[[-3.66  2.04 -1.55]
 [ 4.21 -0.34  0.12]
 [ 2.25 -3.13  0.99]
 [-3.98  1.49 -1.48]
 [-6.62 -3.38  0.35]]
:
[[-3.66  2.04]
 [ 4.21 -0.34]]

[[-0.64 -6.23 -4.52]
 [-4.25 -3.92 -3.89]
 [ 1.93  2.78 -0.78]
 [ 0.72 -3.17  5.38]]
:
[[-0.64 -6.23]
 [-4.25 -3.92]]

[[-2.86  3.47  1.78  4.10  1.93]
 [ 6.41 -5.49 -5.26 -4.43 -2.97]]
:
[[-2.86  3.47]
 [ 6.41 -5.49]]

[[-6.65 -1.28 -5.24  1.13]
 [ 5.23 -0.21  0.90 -3.40]]
:
[[-6.65 -1.28]
 [ 5.23 -0.21]]

[[ 0.11  0.11 -1.70 -1.15]
 [ 5.74 -2.00  0.03 -6.22]
 [ 8.48 -3.72  4.96 -6.05]
 [ 3.81 -0.49 -0.87 -4.83]
 [ 7.54 -3.68  3.45 -4.54]]
:
[[ 0.11  0.11]
 [ 5.74 -2.00]]

[[-0.73 -5.02 -2.72]
 [-3.38 -2.23  2.84]
 [-0.31  6.47  0.73]
 [ 1.00 -5.23 -4.52]
 [-3.85 -6.31 -0.80]]
:
[[-0.73 -5.02]
 [-3.38 -2.23]]
---
[[-6.24  1.16  1.36  0.34  0.39]
 [ 1.69  2.34  8.56 -1.61 -2.34]
 [-2.71  2.00  2.70  0.16 -0.85]
 [ 0.24  2.36  4.54 -0.30 -2.44]]
:
[[ 0.24 -2.71  1.69 -6.24]
 [ 2.36  2.00  2.34  1.16]
 [ 4.54  2.70  8.56  1.36]
 [-0.30  0.16 -1.61  0.34]
 [-2.44 -0.85 -2.34  0.39]]

[[-0.13  0.02 -0.28 -0.18 -0.13 -0.13]
 [-0.14 -0.41  0.08  1.06  0.28 -0.69]
 [ 1.63 -0.28 -2.61  0.47  0.56 -0.03]
 [ 0.00  0.00  0.01  0.01  0.00  0.00]
 [-2.11  0.36  0.41  1.14  3.27  6.84]
 [ 1.28 -0.23 -2.81 -0.20 -0.06 -0.57]
 [ 0.77  0.57 -0.16 -1.70 -0.14 -0.45]
 [ 0.28  0.58 -1.07  0.68  1.10  0.82]
 [-0.04  0.07  0.04  0.07  0.07  0.12]]
:
[[-0.04  0.28  0.77  1.28 -2.11  0.00  1.63 -0.14 -0.13]
 [ 0.07  0.58  0.57 -0.23  0.36  0.00 -0.28 -0.41  0.02]
 [ 0.04 -1.07 -0.16 -2.81  0.41  0.01 -2.61  0.08 -0.28]
 [ 0.07  0.68 -1.70 -0.20  1.14  0.01  0.47  1.06 -0.18]
 [ 0.07  1.10 -0.14 -0.06  3.27  0.00  0.56  0.28 -0.13]
 [ 0.12  0.82 -0.45 -0.57  6.84  0.00 -0.03 -0.69 -0.13]]

[[ 4.23 -2.86]
 [-3.20  3.28]
 [-6.90  5.28]
 [-0.09 -0.24]
 [-7.54  1.42]
 [ 1.07 -1.98]
 [ 5.21 -1.69]
 [-2.78  2.43]
 [-4.75  2.87]
 [-1.91 -0.64]
 [ 1.68 -0.15]]
:
[[ 1.68 -1.91 -4.75 -2.78  5.21  1.07 -7.54 -0.09 -6.90 -3.20  4.23]
 [-0.15 -0.64  2.87  2.43 -1.69 -1.98  1.42 -0.24  5.28  3.28 -2.86]]

[[ 1.53 -0.39  0.49  1.43  1.18  2.14]
 [-1.14 -0.45 -0.47 -1.75 -0.58 -2.67]
 [-2.37 -0.41 -1.34 -4.18 -1.17 -5.03]
 [-1.54  0.75 -0.96 -2.68 -0.46 -2.03]
 [-0.54  0.10 -0.34 -0.70 -0.69 -0.84]
 [ 0.01 -0.45 -0.07  0.32 -1.06 -0.44]
 [-1.58 -2.69 -1.82 -4.47 -2.76 -6.65]
 [-0.18  0.45  0.22  1.20 -1.21  0.59]
 [-0.96  0.61  0.02  0.04 -0.96 -0.67]]
:
[[-0.96 -0.18 -1.58  0.01 -0.54 -1.54 -2.37 -1.14  1.53]
 [ 0.61  0.45 -2.69 -0.45  0.10  0.75 -0.41 -0.45 -0.39]
 [ 0.02  0.22 -1.82 -0.07 -0.34 -0.96 -1.34 -0.47  0.49]
 [ 0.04  1.20 -4.47  0.32 -0.70 -2.68 -4.18 -1.75  1.43]
 [-0.96 -1.21 -2.76 -1.06 -0.69 -0.46 -1.17 -0.58  1.18]
 [-0.67  0.59 -6.65 -0.44 -0.84 -2.03 -5.03 -2.67  2.14]]

[[ 1.31  7.32  6.79  2.94 -8.22 -4.47  3.31]
 [-3.54 -0.76  4.52 -7.75 -6.44  3.43  4.39]]
:
[[-3.54  1.31]
 [-0.76  7.32]
 [ 4.52  6.79]
 [-7.75  2.94]
 [-6.44 -8.22]
 [ 3.43 -4.47]
 [ 4.39  3.31]]

[[4.79 4.64 4.42 5.85 4.52]
 [6.23 4.72 4.38 6.03 4.14]]
:
[[6.23 4.79]
 [4.72 4.64]
 [4.38 4.42]
 [6.03 5.85]
 [4.14 4.52]]

[[ 0.01 -0.09 -0.26 -0.06 -0.20  0.05  0.34 -0.16 -0.03 -0.67]
 [ 0.48 -0.65 -0.29 -0.23 -0.26 -0.07 -0.08  0.18  0.53 -0.09]
 [-0.23  0.27 -0.96  0.20  0.11 -0.09 -0.34 -0.61  0.14  0.45]
 [ 0.41 -0.19 -0.59  0.03  0.80  0.18  0.32 -0.11 -0.01 -0.24]
 [ 1.27  0.07 -0.12 -6.86 -2.38  4.10  0.37 -2.99 -3.29  0.34]]
:
[[ 1.27  0.41 -0.23  0.48  0.01]
 [ 0.07 -0.19  0.27 -0.65 -0.09]
 [-0.12 -0.59 -0.96 -0.29 -0.26]
 [-6.86  0.03  0.20 -0.23 -0.06]
 [-2.38  0.80  0.11 -0.26 -0.20]
 [ 4.10  0.18 -0.09 -0.07  0.05]
 [ 0.37  0.32 -0.34 -0.08  0.34]
 [-2.99 -0.11 -0.61  0.18 -0.16]
 [-3.29 -0.01  0.14  0.53 -0.03]
 [ 0.34 -0.24  0.45 -0.09 -0.67]]

[[-1.20 -0.29 -2.00  2.91 -3.37  0.52 -0.36  4.25  0.10  2.54 -0.80]
 [ 2.92 -0.04  1.12 -2.94 -1.29 -1.91 -5.17 -2.84 -7.16  2.16 -4.68]]
:
[[ 2.92 -1.20]
 [-0.04 -0.29]
 [ 1.12 -2.00]
 [-2.94  2.91]
 [-1.29 -3.37]
 [-1.91  0.52]
 [-5.17 -0.36]
 [-2.84  4.25]
 [-7.16  0.10]
 [ 2.16  2.54]
 [-4.68 -0.80]]

[[ 1.55 -7.19 -6.41 -6.68 -3.05 -4.22 -2.26 -3.08 -1.53 -0.19  1.20  2.10
   1.93  0.70]
 [-2.44  4.18  3.70  2.73  3.83  1.79  1.40  2.16  0.70  0.51 -0.31 -1.16
  -0.45  0.75]]
:
[[-2.44  1.55]
 [ 4.18 -7.19]
 [ 3.70 -6.41]
 [ 2.73 -6.68]
 [ 3.83 -3.05]
 [ 1.79 -4.22]
 [ 1.40 -2.26]
 [ 2.16 -3.08]
 [ 0.70 -1.53]
 [ 0.51 -0.19]
 [-0.31  1.20]
 [-1.16  2.10]
 [-0.45  1.93]
 [ 0.75  0.70]]
---
[[-7.24  3.58  1.21]
 [ 7.06 -3.71 -2.14]
 [ 0.76  3.81 -1.23]]
:
[[-3.71 -2.14]
 [ 3.81 -1.23]]

[[ 0.61  2.83  3.08  2.94]
 [ 0.11 -5.58  3.31  3.21]
 [ 6.17  3.42  5.33  2.49]
 [ 5.99  1.87  2.75  2.44]]
:
[[-5.58  3.31]
 [ 3.42  5.33]]

[[4.35 4.48 5.12 3.85]
 [1.92 6.56 2.70 4.47]
 [4.24 2.87 3.46 3.89]
 [6.33 3.19 2.64 3.29]
 [4.51 3.22 5.18 2.72]]
:
[[6.56 2.70]
 [2.87 3.46]]

[[-0.23  2.87 -6.18 -1.80]
 [ 2.08  4.71 -5.63 -3.03]
 [-0.53  2.52 -8.20  1.14]]
:
[[ 4.71 -5.63]
 [ 2.52 -8.20]]

[[-2.86 -2.68  1.18 -3.27 -3.88]
 [-1.28 -1.34  0.48 -2.32 -2.47]
 [ 7.50  5.54 -2.84  3.93  3.96]
 [-4.71 -4.45  2.33 -3.65 -4.71]]
:
[[-1.34  0.48]
 [ 5.54 -2.84]]

[[ 0.30  0.87  1.26 -0.75 -0.40]
 [-6.77 -2.31 -2.40  4.69  6.78]
 [-1.18  0.31  0.42 -0.05  1.90]]
:
[[-2.31 -2.40]
 [ 0.31  0.42]]

[[ 5.95  5.80 -1.61  4.87  4.73]
 [ 1.79  1.50 -1.30  2.75 -2.78]
 [-8.09 -7.54  2.89 -4.70 -5.04]]
:
[[ 1.50 -1.30]
 [-7.54  2.89]]

[[ 8.44 -4.48 -7.80]
 [-1.52  4.32 -1.01]
 [ 7.84 -1.34  2.66]
 [ 2.05  3.12  5.65]
 [-5.71  6.72 -2.67]]
:
[[ 4.32 -1.01]
 [-1.34  2.66]]

[[ 2.68  0.59 -1.60]
 [ 2.14 -1.51  2.78]
 [-5.28  1.63 -8.63]]
:
[[-1.51  2.78]
 [ 1.63 -8.63]]
